Below is a small trained network, with its code and all its weights. Each question gives an input and a class and asks what happens when units are switched off, that is, made to give their printed mean instead of their output.

import numpy as np


def w(rows, s, z=0):
    codes = np.array(rows[::2]) - 128.0
    scale = np.full(codes.shape[1], s)
    scale[-1] = z or s
    return codes * scale


def f(y):
    return np.maximum(y, 0)


def log_softmax(a):
    a = a - a.max(-1, keepdims=True)
    return a - np.log(np.exp(a).sum(-1, keepdims=True))


def net(x, mask):
    res = np.array(x, float).reshape(1, 4) / 4 @ E
    y = f(res @ A[0][:, :-1].T + A[0][:, -1])
    res = res + np.where(mask, y, B[0][:, -1]) @ B[0][:, :-1]
    return log_softmax(res[-1] @ U[:, :-1].T + U[:, -1])


A, B = {}, {}
E = w([
[145,63,202,44],'x0',
[127,126,133,131],'x1',
[127,131,126,125],'x2',
[247,178,197,147],'x3',
],0.015)
A[0] = w([
[251,180,147,132,132],'neuron 0',
[121,189,128,180,211],'neuron 1',
[152,117,185,107,79],'neuron 2',
[125,109,77,182,249],'neuron 3',
[152,74,152,31,131],'neuron 4',
[83,66,113,115,254],'neuron 5',
],0.018,0.0071)
B[0] = w([
[127,157,228,253,255],'neuron 0',
[42,224,141,180,198],'neuron 1',
[190,104,175,167,178],'neuron 2',
[77,188,61,131,193],'neuron 3',
[234,36,177,50,217],'neuron 4',
[50,80,94,93,205],'neuron 5',
],0.013,0.023)
U = w([
[74,177,53,113,254],'0',
[157,149,138,101,41],'1',
[104,206,185,184,44],'2',
[168,134,123,123,38],'3',
[172,148,133,109,46],'4',
[126,13,119,38,176],'5',
[173,136,114,118,46],'6',
[248,125,219,142,133],'7',
],0.015,0.0062)

Each question gives the input, the list of numbers given to net, and the class t.
The units are the neurons (one row each of A and B). Each row of codes is followed by its name. A weight is (code - 128) times the scale printed after its matrix; where a second scale follows, it is the last column's (A, B and U).
mask holds one flag per neuron, in row order. A switched-off neuron (its flag False) gives its mean, the last column of its row in B, instead of its output. The means were averaged over made-up inputs and are rounded, as every weight is.
A unit's drop is (log p(t) with every unit on - log p(t) with that unit switched off) / (log p(t) with every unit on - log p(t) with every unit switched off).
The circuit of an input: a set's keep is (log p(t) with only the set's units on - log p(t) with every unit switched off) / (log p(t) with every unit on - log p(t) with every unit switched off). Starting from all 6 units, units are removed one at a time, each time the one whose removal leaves the highest keep (on an exact tie, the one counted first), for as long as the keep stays at least 0.8.
units of the circuit, in order: the units of the circuit, biggest drop first
unit that matters most: the unit with the biggest drop
top k neurons: the k neurons with the biggest drops, biggest first
drop when u is switched off: that unit's drop, to one decimal
input [0,6,-6,-1], class 0: units of the circuit, in order : (neuron 4; neuron 0)
input [1,3,3,-4], class 5: unit that matters most : neuron 1
input [1,6,-4,-2], class 5: top 2 neurons : (neuron 0; neuron 1)
input [1,2,0,-4], class 5: top 2 neurons : (neuron 1; neuron 0)
input [-7,-4,-2,0], class 0: top 2 neurons : (neuron 0; neuron 3)
input [-8,-6,-7,-1], class 0: top 2 neurons : (neuron 0; neuron 3)
input [0,7,6,6], class 2: top 2 neurons : (neuron 4; neuron 0)
input [0,-6,2,-8], class 0: top 2 neurons : (neuron 4; neuron 3)
input [-8,-4,1,-2], class 0: drop when neuron 0 is switched off : 0.6
input [-1,1,0,-6], class 0: drop when neuron 1 is switched off : 0.0
input [-6,-6,-8,-2], class 0: drop when neuron 0 is switched off : 0.5
